Here is a tiny trained network, its code and every weight. The questions are about switching its units off for an input and a target symbol, where a switched-off unit gives its printed mean instead of its output.

import numpy as np


def w(rows, s, z=0):
    codes = np.array(rows[::2]) - 128.0
    scale = np.full(codes.shape[1], s)
    scale[-1] = z or s
    return codes * scale


def softmax(a):
    e = np.exp(a - a.max(-1, keepdims=True))
    return e / e.sum(-1, keepdims=True)


def log_softmax(a):
    a = a - a.max(-1, keepdims=True)
    return a - np.log(np.exp(a).sum(-1, keepdims=True))


def net(x, mask):
    ids = ['ΞΦαδεζηθμπστψω'.index(c) for c in x.split()]
    T = len(ids)
    res = E[ids] + P[:T]
    u = 0
    for l in range(3):
        r = res
        for j in range(3):
            rows = slice(2 * j, 2 * j + 2)
            q, k, v = (r @ M[l][rows].T for M in (Q, K, V))
            z = softmax(np.where(np.tri(T) > 0, q @ k.T / 2**0.5, -1e9)) @ v
            o = O[l][rows]
            res = res + np.where(mask[u + j], z, o[:, -1]) @ o[:, :-1]
        u += 3
    return log_softmax(res[-1] @ U[:, :-1].T + U[:, -1])


Q, K, V, O = {}, {}, {}, {}
E = w([
[47,128,172,101,142,106,49,152,75],'Ξ',
[131,76,141,60,77,131,178,72,141],'Φ',
[115,95,130,93,188,59,202,130,164],'α',
[185,125,164,94,133,84,112,152,195],'δ',
[127,130,146,175,189,77,60,132,192],'ε',
[74,102,79,168,150,102,138,150,181],'ζ',
[156,144,141,133,145,112,211,45,75],'η',
[168,242,149,206,143,151,114,94,73],'θ',
[135,128,67,138,105,151,129,140,67],'μ',
[193,77,129,171,84,67,116,65,75],'π',
[152,140,216,197,118,131,137,31,117],'σ',
[102,197,201,173,68,64,182,255,133],'τ',
[165,154,110,153,14,175,38,116,132],'ψ',
[19,114,144,153,108,204,160,114,84],'ω',
],0.015)
P = w([
[68,224,83,97,111,9,92,59,108],'0',
[105,125,91,157,138,164,169,182,149],'1',
[165,129,166,121,163,149,86,119,122],'2',
[52,179,65,143,99,95,94,34,82],'3',
[112,108,103,153,99,201,213,182,122],'4',
[185,127,199,137,144,183,98,108,85],'5',
[64,142,79,156,66,123,94,26,47],'6',
[118,106,107,144,91,188,221,195,105],'7',
],0.011)
Q[0] = w([
[221,97,165,118,169,132,65,238,144],'0.h0',
[172,89,91,145,123,196,199,125,148],'0.h0',
[130,107,160,87,195,116,131,153,110],'0.h1',
[252,105,140,179,155,155,169,209,217],'0.h1',
[192,185,101,3,180,197,117,168,121],'0.h2',
[66,140,116,115,59,105,168,113,115],'0.h2',
],0.032)
K[0] = w([
[88,98,90,66,153,28,3,119,150],'0.h0',
[193,116,22,122,113,106,156,120,155],'0.h0',
[128,99,179,101,177,90,131,121,104],'0.h1',
[126,166,42,100,219,88,116,109,242],'0.h1',
[100,208,29,49,125,48,131,75,138],'0.h2',
[181,122,126,115,81,176,188,165,65],'0.h2',
],0.03)
V[0] = w([
[150,166,76,121,141,110,121,89,163],'0.h0',
[83,67,133,99,106,86,84,113,125],'0.h0',
[145,250,112,116,144,129,159,161,158],'0.h1',
[127,179,9,2,199,191,80,133,161],'0.h1',
[92,101,100,143,68,127,87,102,128],'0.h2',
[80,173,110,118,84,54,121,114,154],'0.h2',
],0.0089)
O[0] = w([
[111,28,95,170,161,106,113,110,137,143],'0.h0',
[88,65,110,129,63,113,87,164,121,108],'0.h0',
[165,160,211,173,129,76,187,136,77,143],'0.h1',
[96,3,210,190,83,40,120,148,66,66],'0.h1',
[117,119,59,73,120,161,96,120,151,215],'0.h2',
[158,212,117,94,23,145,148,176,190,250],'0.h2',
],0.0055,0.0026)
Q[1] = w([
[74,152,102,161,138,113,162,117,98],'1.h0',
[93,193,90,173,132,91,101,72,96],'1.h0',
[35,168,73,220,133,177,150,82,61],'1.h1',
[88,64,112,138,52,60,103,143,162],'1.h1',
[190,100,140,92,152,124,136,165,139],'1.h2',
[123,167,106,170,62,121,65,5,118],'1.h2',
],0.03)
K[1] = w([
[143,89,126,116,134,207,144,142,74],'1.h0',
[159,119,132,165,65,209,143,71,80],'1.h0',
[4,165,69,186,157,180,88,10,156],'1.h1',
[186,58,132,143,153,185,160,130,126],'1.h1',
[152,151,136,67,136,62,120,151,123],'1.h2',
[193,91,123,161,56,247,154,69,60],'1.h2',
],0.028)
V[1] = w([
[190,96,100,208,76,226,51,190,115],'1.h0',
[104,160,184,179,166,156,95,120,146],'1.h0',
[105,130,103,155,149,106,103,152,137],'1.h1',
[131,159,118,91,93,80,129,135,106],'1.h1',
[145,85,136,162,58,165,157,86,148],'1.h2',
[232,134,24,138,144,111,108,195,1],'1.h2',
],0.0094)
O[1] = w([
[214,147,158,227,2,237,130,69,45,124],'1.h0',
[55,128,82,156,167,188,114,56,167,100],'1.h0',
[147,157,166,169,106,117,120,141,159,172],'1.h1',
[203,129,184,160,74,151,141,124,48,253],'1.h1',
[165,201,101,95,146,125,121,149,135,199],'1.h2',
[188,89,37,66,252,35,133,197,37,121],'1.h2',
],0.0046,0.0034)
Q[2] = w([
[155,97,147,152,140,137,151,136,182],'2.h0',
[197,137,191,108,135,119,4,92,167],'2.h0',
[167,129,110,70,90,48,129,9,135],'2.h1',
[123,152,97,129,133,129,133,125,80],'2.h1',
[178,113,134,143,130,105,150,123,149],'2.h2',
[125,60,114,115,125,195,214,211,168],'2.h2',
],0.03)
K[2] = w([
[99,145,133,106,100,81,125,84,109],'2.h0',
[181,140,199,69,150,137,4,88,148],'2.h0',
[84,221,63,104,80,57,113,44,103],'2.h1',
[135,118,84,124,135,160,120,133,109],'2.h1',
[157,141,126,146,107,80,124,124,142],'2.h2',
[92,210,141,98,91,55,40,156,116],'2.h2',
],0.029)
V[2] = w([
[28,193,94,71,40,29,160,50,36],'2.h0',
[127,147,61,188,105,105,180,159,139],'2.h0',
[179,46,159,114,180,217,96,206,184],'2.h1',
[203,117,181,143,146,178,224,123,152],'2.h1',
[205,102,123,186,103,1,146,86,204],'2.h2',
[74,222,154,76,100,76,44,131,70],'2.h2',
],0.0087)
O[2] = w([
[119,133,170,64,151,168,59,182,68,211],'2.h0',
[124,108,121,151,133,125,130,178,125,193],'2.h0',
[129,174,131,66,112,64,81,60,115,10],'2.h1',
[165,116,158,91,83,129,110,125,124,86],'2.h1',
[254,124,171,121,138,185,78,167,166,186],'2.h2',
[131,114,95,161,152,142,141,27,146,237],'2.h2',
],0.0071,0.012)
U = w([
[110,91,126,15,33,100,110,121,129,220],'Ξ',
[114,166,101,85,132,207,118,74,185,52],'Φ',
[99,50,133,84,164,155,170,143,122,119],'α',
[132,100,113,176,91,84,112,94,199,164],'δ',
[138,117,182,105,134,24,148,77,142,254],'ε',
[96,58,140,148,155,119,7,69,95,107],'ζ',
[138,219,138,109,123,110,204,147,121,115],'η',
[146,108,107,172,41,137,86,95,72,89],'θ',
[165,133,2,81,128,102,79,98,119,166],'μ',
[132,36,109,164,144,71,127,153,32,98],'π',
[123,138,189,186,214,121,158,87,86,32],'σ',
[104,115,231,112,122,91,139,121,94,171],'τ',
[68,92,105,159,27,105,121,239,174,87],'ψ',
[46,113,134,129,79,118,123,116,93,152],'ω',
],0.0078,0.0075)

Each question gives the input, a string of symbols that net reads in full, and the target symbol t.
The units are the heads (2 rows each of Q, K, V and O). Each row of codes is followed by its name. A weight is (code - 128) times the scale printed after its matrix; where a second scale follows, it is the last column's (O and U).
mask holds one flag per head, layer by layer. A switched-off head (its flag False) gives its mean, the last column of its rows in O, instead of its output. The means were averaged over made-up inputs and are rounded, as every weight is.
A unit's drop is (log p(t) with every unit on - log p(t) with that unit switched off) / (log p(t) with every unit on - log p(t) with every unit switched off).
The circuit of an input: a set's keep is (log p(t) with only the set's units on - log p(t) with every unit switched off) / (log p(t) with every unit on - log p(t) with every unit switched off). Starting from all 9 units, units are removed one at a time, each time the one whose removal leaves the highest keep (on an exact tie, the one counted first), for as long as the keep stays at least 0.8.
units of the circuit, in order: the units of the circuit, biggest drop first
unit that matters most: the unit with the biggest drop
which heads matter: for each layer, one digit per head in row order, 1 if its drop is at least 0.15 and else 0, layers parted by /
input ψ ζ Φ Φ Ξ, target ω: which heads matter : 000 / 000 / 001
input ζ σ η Φ π, target π: units of the circuit, in order : 1.h2, 0.h1
input τ ζ μ η, target π: units of the circuit, in order : 2.h1, 1.h2
input η π Φ ω μ, target θ: units of the circuit, in order : 1.h0
input π Ξ Ξ μ π μ, target μ: which heads matter : 000 / 001 / 000
input ω Φ π ω ω, target Φ: units of the circuit, in order : 0.h1, 1.h2
input Ξ π μ Ξ ζ ζ Φ, target ψ: units of the circuit, in order : 2.h2, 2.h1
input ζ σ ζ ζ, target Φ: units of the circuit, in order : 0.h1, 1.h2
input ζ ζ ε μ Ξ ε α ψ, target μ: which heads matter : 000 / 001 / 010
input Ξ μ τ μ π π η, target μ: units of the circuit, in order : 0.h1, 1.h2
input ζ η ζ ω Φ ζ ω, target ω: units of the circuit, in order : 2.h2, 0.h1
input μ ζ ζ δ ψ, target μ: units of the circuit, in order : 1.h2, 2.h1, 0.h2
input ζ τ η, target η: units of the circuit, in order : 0.h2, 0.h0, 2.h2
input ε μ ε Φ ζ ζ σ, target Φ: units of the circuit, in order : 0.h1
input ζ σ μ δ, target Φ: which heads matter : 010 / 100 / 000
input Ξ π ζ ζ σ, target τ: which heads matter : 000 / 000 / 101
input π τ η τ σ ζ α α, target ε: which heads matter : 001 / 100 / 010
input η ζ ζ ζ ε θ, target θ: units of the circuit, in order : 1.h0, 0.h2
input Ξ η ζ Ξ μ Φ π, target μ: which heads matter : 010 / 001 / 000
input Φ ω ε π ζ ζ, target ζ: which heads matter : 000 / 000 / 100
input ζ Ξ Φ σ ζ μ δ, target π: units of the circuit, in order : 1.h2, 0.h2
input ζ ζ Φ ζ, target ψ: which heads matter : 000 / 000 / 001
input δ τ μ Φ π θ ε, target μ: which heads matter : 010 / 001 / 000
input μ μ τ ψ ψ μ, target μ: unit that matters most : 0.h2
input σ Φ Φ Φ η, target σ: units of the circuit, in order : 0.h2, 0.h0
input σ μ δ, target δ: which heads matter : 001 / 000 / 100
input Φ π μ Φ Ξ, target ω: which heads matter : 100 / 000 / 001
